Below are the code and all the weights of a small trained network. Each question names an input and a class and asks about switching units off, where a switched-off unit gives its printed mean instead of its output.

import numpy as np


def w(rows, s, z=0):
    codes = np.array(rows[::2]) - 128.0
    scale = np.full(codes.shape[1], s)
    scale[-1] = z or s
    return codes * scale


def f(y):
    return np.maximum(y, 0)


def log_softmax(a):
    a = a - a.max(-1, keepdims=True)
    return a - np.log(np.exp(a).sum(-1, keepdims=True))


def net(x, mask):
    res = np.array(x, float).reshape(1, 4) / 4 @ E
    y = f(res @ A[0][:, :-1].T + A[0][:, -1])
    res = res + np.where(mask, y, B[0][:, -1]) @ B[0][:, :-1]
    return log_softmax(res[-1] @ U[:, :-1].T + U[:, -1])


A, B = {}, {}
E = w([
[124,182,246,210,141,98,114],'x0',
[131,2,105,189,183,68,66],'x1',
[132,190,52,186,58,42,142],'x2',
[128,215,85,124,235,131,76],'x3',
],0.008)
A[0] = w([
[116,189,100,133,209,127,98,36],'neuron 0',
[155,221,148,83,85,218,185,18],'neuron 1',
[121,72,168,136,55,127,176,26],'neuron 2',
[119,166,240,208,132,84,122,47],'neuron 3',
[136,41,105,169,173,87,68,62],'neuron 4',
[133,61,114,159,160,84,84,17],'neuron 5',
[131,48,116,165,159,86,83,17],'neuron 6',
[118,173,141,97,103,160,148,51],'neuron 7',
[109,153,229,198,135,124,117,25],'neuron 8',
[142,55,181,135,20,137,187,11],'neuron 9',
[119,166,68,163,70,39,113,4],'neuron 10',
[139,83,203,82,182,200,112,61],'neuron 11',
[149,80,2,39,102,159,128,64],'neuron 12',
[104,100,169,98,175,176,119,47],'neuron 13',
[157,81,198,70,192,223,109,32],'neuron 14',
[123,89,189,77,190,181,116,24],'neuron 15',
[134,172,53,171,90,24,143,6],'neuron 16',
[104,61,108,174,166,100,111,24],'neuron 17',
[102,89,57,70,115,149,125,39],'neuron 18',
[107,69,190,92,196,212,113,87],'neuron 19',
[134,165,249,193,121,98,96,41],'neuron 20',
[136,57,212,142,21,119,195,62],'neuron 21',
[142,188,34,207,81,21,141,41],'neuron 22',
[165,52,97,179,173,92,75,79],'neuron 23',
[136,209,105,137,225,141,80,39],'neuron 24',
[121,216,140,78,94,190,186,71],'neuron 25',
[117,219,150,68,77,181,166,32],'neuron 26',
[119,73,20,66,103,176,149,2],'neuron 27',
[123,198,98,135,232,134,101,68],'neuron 28',
[137,178,107,118,186,121,90,41],'neuron 29',
[124,91,147,103,164,184,114,85],'neuron 30',
],0.0085,0.0075)
B[0] = w([
[114,64,49,78,128,152,60,169],'neuron 0',
[13,82,191,87,154,11,141,223],'neuron 1',
[72,88,47,82,142,158,59,179],'neuron 2',
[146,185,86,152,226,163,188,223],'neuron 3',
[58,102,202,80,138,47,154,208],'neuron 4',
[34,110,143,81,149,48,149,169],'neuron 5',
[55,115,163,73,152,50,138,177],'neuron 6',
[84,110,146,116,137,76,135,163],'neuron 7',
[130,197,84,163,207,157,201,189],'neuron 8',
[69,81,34,70,142,154,39,208],'neuron 9',
[87,176,133,163,45,148,140,189],'neuron 10',
[94,200,119,186,34,157,142,190],'neuron 11',
[188,211,122,191,246,173,201,226],'neuron 12',
[83,161,110,169,74,128,117,156],'neuron 13',
[76,197,112,189,23,140,145,191],'neuron 14',
[74,171,107,171,50,136,128,167],'neuron 15',
[55,175,140,181,17,168,143,203],'neuron 16',
[54,120,145,94,148,60,136,165],'neuron 17',
[139,162,104,161,193,149,173,166],'neuron 18',
[119,170,144,180,32,155,147,205],'neuron 19',
[150,200,68,178,255,166,213,216],'neuron 20',
[113,55,22,47,150,176,31,244],'neuron 21',
[102,178,149,175,6,179,131,255],'neuron 22',
[66,122,202,81,132,59,154,211],'neuron 23',
[108,46,46,64,127,162,56,191],'neuron 24',
[69,82,204,89,145,34,144,236],'neuron 25',
[53,89,187,102,146,40,137,220],'neuron 26',
[120,204,64,182,244,162,202,185],'neuron 27',
[130,57,69,70,119,159,46,197],'neuron 28',
[85,98,66,97,136,146,85,156],'neuron 29',
[100,156,148,159,81,134,128,163],'neuron 30',
],0.008,0.0066)
U = w([
[89,110,196,98,139,20,142,114],'0',
[112,163,131,182,9,157,132,114],'1',
[145,164,97,165,235,158,184,117],'2',
[118,77,50,75,127,158,31,115],'3',
[219,108,205,121,112,122,114,253],'4',
[202,104,155,131,119,116,121,102],'5',
[200,101,163,137,120,117,114,105],'6',
],0.014,0.031)

Each question gives the input, the list of numbers given to net, and the class t.
The units are the neurons (one row each of A and B). Each row of codes is followed by its name. A weight is (code - 128) times the scale printed after its matrix; where a second scale follows, it is the last column's (A, B and U).
mask holds one flag per neuron, in row order. A switched-off neuron (its flag False) gives its mean, the last column of its row in B, instead of its output. The means were averaged over made-up inputs and are rounded, as every weight is.
A unit's drop is (log p(t) with every unit on - log p(t) with that unit switched off) / (log p(t) with every unit on - log p(t) with every unit switched off).
The circuit of an input: a set's keep is (log p(t) with only the set's units on - log p(t) with every unit switched off) / (log p(t) with every unit on - log p(t) with every unit switched off). Starting from the 12 units with the biggest drops (on a tie, the unit counted first), units are removed one at a time, each time the one whose removal leaves the highest keep (on an exact tie, the one counted first), for as long as the keep stays at least 0.8.
circuit, biggest first: the units of the circuit, biggest drop first
most important unit: the unit with the biggest drop
k most important neurons: the k neurons with the biggest drops, biggest first
drop of u: that unit's drop, to one decimal
input [-8,4,7,7], class 2: most important unit : neuron 12
input [4,-3,2,-5], class 3: circuit, biggest first : [neuron 21; neuron 9]
input [-7,6,-7,3], class 1: 2 most important neurons : [neuron 19; neuron 14]
input [7,-6,1,-2], class 2: 3 most important neurons : [neuron 20; neuron 3; neuron 8]
input [8,-7,3,3], class 2: 3 most important neurons : [neuron 20; neuron 3; neuron 8]
input [3,-2,1,-4], class 3: 2 most important neurons : [neuron 21; neuron 12]
input [3,5,1,-6], class 3: 2 most important neurons : [neuron 21; neuron 9]
input [-5,-7,-8,0], class 1: 4 most important neurons : [neuron 14; neuron 11; neuron 19; neuron 15]
input [-8,-6,0,-7], class 2: 2 most important neurons : [neuron 12; neuron 27]
input [-7,7,-1,-3], class 0: 2 most important neurons : [neuron 4; neuron 23]
input [-7,-2,-7,2], class 1: 2 most important neurons : [neuron 14; neuron 19]
input [-8,6,-4,-8], class 2: 3 most important neurons : [neuron 12; neuron 27; neuron 18]
input [7,7,-1,-8], class 3: 3 most important neurons : [neuron 21; neuron 9; neuron 2]
input [-4,-7,-8,-1], class 1: 3 most important neurons : [neuron 14; neuron 11; neuron 19]
input [6,-3,-6,0], class 1: circuit, biggest first : [neuron 11]
input [-2,-5,-3,7], class 3: 2 most important neurons : [neuron 24; neuron 28]
input [-8,-3,-5,7], class 2: 2 most important neurons : [neuron 12; neuron 27]
input [7,-8,-3,6], class 0: drop of neuron 1 : 1.0
input [-8,5,-4,8], class 2: drop of neuron 12 : 2.3
input [8,5,-7,-3], class 2: drop of neuron 20 : 1.4
input [-1,-6,-8,6], class 1: most important unit : neuron 14
input [5,3,-4,-7], class 3: drop of neuron 21 : 0.4
